Below are the code and all the weights of a small trained network. Each question names an input and a class and asks about switching units off, where a switched-off unit gives its printed mean instead of its output.

import numpy as np


def w(rows, s, z=0):
    codes = np.array(rows[::2]) - 128.0
    scale = np.full(codes.shape[1], s)
    scale[-1] = z or s
    return codes * scale


def f(y):
    return y / 2 * (1 + np.tanh(0.7978845608 * (y + 0.044715 * y**3)))


def log_softmax(a):
    a = a - a.max(-1, keepdims=True)
    return a - np.log(np.exp(a).sum(-1, keepdims=True))


def net(x, mask):
    res = np.array(x, float).reshape(1, 3) / 4 @ E
    y = f(res @ A[0][:, :-1].T + A[0][:, -1])
    res = res + np.where(mask, y, B[0][:, -1]) @ B[0][:, :-1]
    return log_softmax(res[-1] @ U[:, :-1].T + U[:, -1])


A, B = {}, {}
E = w([
[255,100,96,121,208,45,187,127,189,99,100],'x0',
[233,187,167,174,135,206,149,50,101,140,99],'x1',
[52,136,130,242,166,137,59,122,131,86,122],'x2',
],0.014)
A[0] = w([
[92,98,73,109,150,111,89,181,144,104,132,183],'n1',
[95,51,124,103,97,107,158,196,144,136,146,231],'n2',
[109,136,143,92,69,157,48,183,85,164,109,173],'n3',
[172,120,132,188,77,158,144,96,119,116,111,68],'n4',
[104,125,113,183,97,150,102,125,153,114,118,114],'n5',
[127,169,189,89,143,107,84,119,122,110,135,255],'n6',
[166,199,170,126,152,147,113,115,108,116,133,83],'n7',
[182,120,118,8,63,100,151,88,115,196,169,127],'n8',
[158,123,135,113,232,115,154,156,150,87,126,117],'n9',
[158,121,158,125,140,167,120,85,98,102,109,70],'n10',
[92,93,183,132,44,163,152,121,102,110,122,69],'n11',
[114,145,115,178,183,145,110,118,185,50,92,178],'n12',
[205,128,48,113,152,108,94,142,143,96,125,99],'n13',
[180,102,92,157,144,77,103,141,187,108,109,96],'n14',
[103,198,175,126,95,151,109,114,164,140,165,221],'n15',
[122,160,115,125,87,155,116,165,99,153,125,99],'n16',
[174,154,171,135,107,182,155,111,133,155,109,167],'n17',
[160,177,149,161,164,178,120,110,107,106,117,189],'n18',
[111,159,146,39,114,151,170,129,115,184,147,95],'n19',
[123,107,126,79,116,82,77,225,112,67,166,46],'n20',
[105,154,119,146,93,167,111,175,137,213,166,68],'n21',
[88,139,130,180,144,99,112,71,126,96,115,89],'n22',
[100,113,154,198,144,107,84,152,109,98,112,102],'n23',
],0.011,0.01)
B[0] = w([
[193,148,220,74,100,102,97,127,138,86,198,205],'n1',
[186,162,172,123,114,88,140,101,95,65,205,234],'n2',
[95,181,108,44,150,148,128,131,162,164,156,212],'n3',
[91,45,168,64,79,186,88,148,177,54,152,167],'n4',
[62,114,117,80,152,127,196,103,168,150,104,163],'n5',
[222,207,84,133,171,96,147,138,73,166,164,192],'n6',
[164,81,158,56,92,134,72,160,171,101,121,170],'n7',
[19,86,219,172,143,87,209,58,110,154,84,254],'n8',
[102,158,64,59,167,156,106,178,181,184,104,197],'n9',
[96,74,170,125,94,188,72,168,163,93,113,161],'n10',
[113,147,79,60,136,238,117,137,180,149,94,170],'n11',
[60,155,223,96,141,107,178,34,114,179,103,204],'n12',
[89,169,86,98,122,231,111,118,161,164,129,188],'n13',
[115,180,80,80,118,235,143,146,210,170,110,191],'n14',
[145,186,123,102,132,129,153,122,137,180,135,203],'n15',
[128,102,106,74,147,193,185,162,177,141,96,158],'n16',
[164,144,165,139,43,105,93,86,97,48,207,211],'n17',
[127,126,164,94,83,89,60,99,88,125,222,212],'n18',
[26,29,119,167,210,102,167,63,140,89,67,193],'n19',
[130,86,179,129,13,160,71,151,194,2,130,181],'n20',
[98,105,93,25,155,244,124,184,197,160,117,165],'n21',
[28,28,194,186,156,89,136,119,71,134,20,165],'n22',
[69,32,150,142,189,73,141,77,141,126,107,178],'n23',
],0.0088,0.018)
U = w([
[133,102,161,127,54,114,79,137,146,66,190,86],'0',
[113,162,77,107,147,183,145,152,189,183,108,98],'1',
[84,41,158,156,161,79,177,101,126,149,60,101],'2',
[174,251,131,146,146,43,151,114,78,183,211,254],'3',
[142,81,86,166,145,153,136,192,83,101,96,109],'4',
[126,100,91,162,97,112,113,199,111,141,89,104],'5',
[141,132,62,179,139,107,99,160,94,108,99,101],'6',
],0.016)

Each question gives the input, the list of numbers given to net, and the class t.
The units are the neurons (one row each of A and B). Each row of codes is followed by its name. A weight is (code - 128) times the scale printed after its matrix; where a second scale follows, it is the last column's (A, B and U).
mask holds one flag per neuron, in row order. A switched-off neuron (its flag False) gives its mean, the last column of its row in B, instead of its output. The means were averaged over made-up inputs and are rounded, as every weight is.
A unit's drop is (log p(t) with every unit on - log p(t) with that unit switched off) / (log p(t) with every unit on - log p(t) with every unit switched off).
most important unit: the unit with the biggest drop
top k neurons: the k neurons with the biggest drops, biggest first
drop when u is switched off: that unit's drop, to one decimal
input [8,6,3], class 1: most important unit	n9
input [2,-2,4], class 2: top 3 neurons	(n23, n17, n18)
input [8,0,-8], class 1: top 2 neurons	(n13, n14)
input [8,-7,-8], class 1: top 2 neurons	(n14, n13)
input [6,-6,1], class 0: top 4 neurons	(n1, n20, n2, n3)
input [-3,-1,3], class 3: top 2 neurons	(n8, n19)
input [-4,5,-6], class 2: top 4 neurons	(n8, n19, n2, n1)
input [0,4,-5], class 2: top 4 neurons	(n8, n19, n2, n1)
input [-8,1,-7], class 1: top 3 neurons	(n3, n11, n21)
input [-6,1,8], class 2: top 2 neurons	(n22, n23)
input [-2,1,-3], class 3: top 2 neurons	(n22, n23)
input [7,-1,-6], class 1: top 3 neurons	(n13, n14, n9)
input [4,1,1], class 1: drop when n2 is switched off	0.5
input [8,-8,-1], class 0: drop when n3 is switched off	0.1
input [3,8,-3], class 0: drop when n8 is switched off	0.0
input [5,7,-5], class 0: most important unit	n17
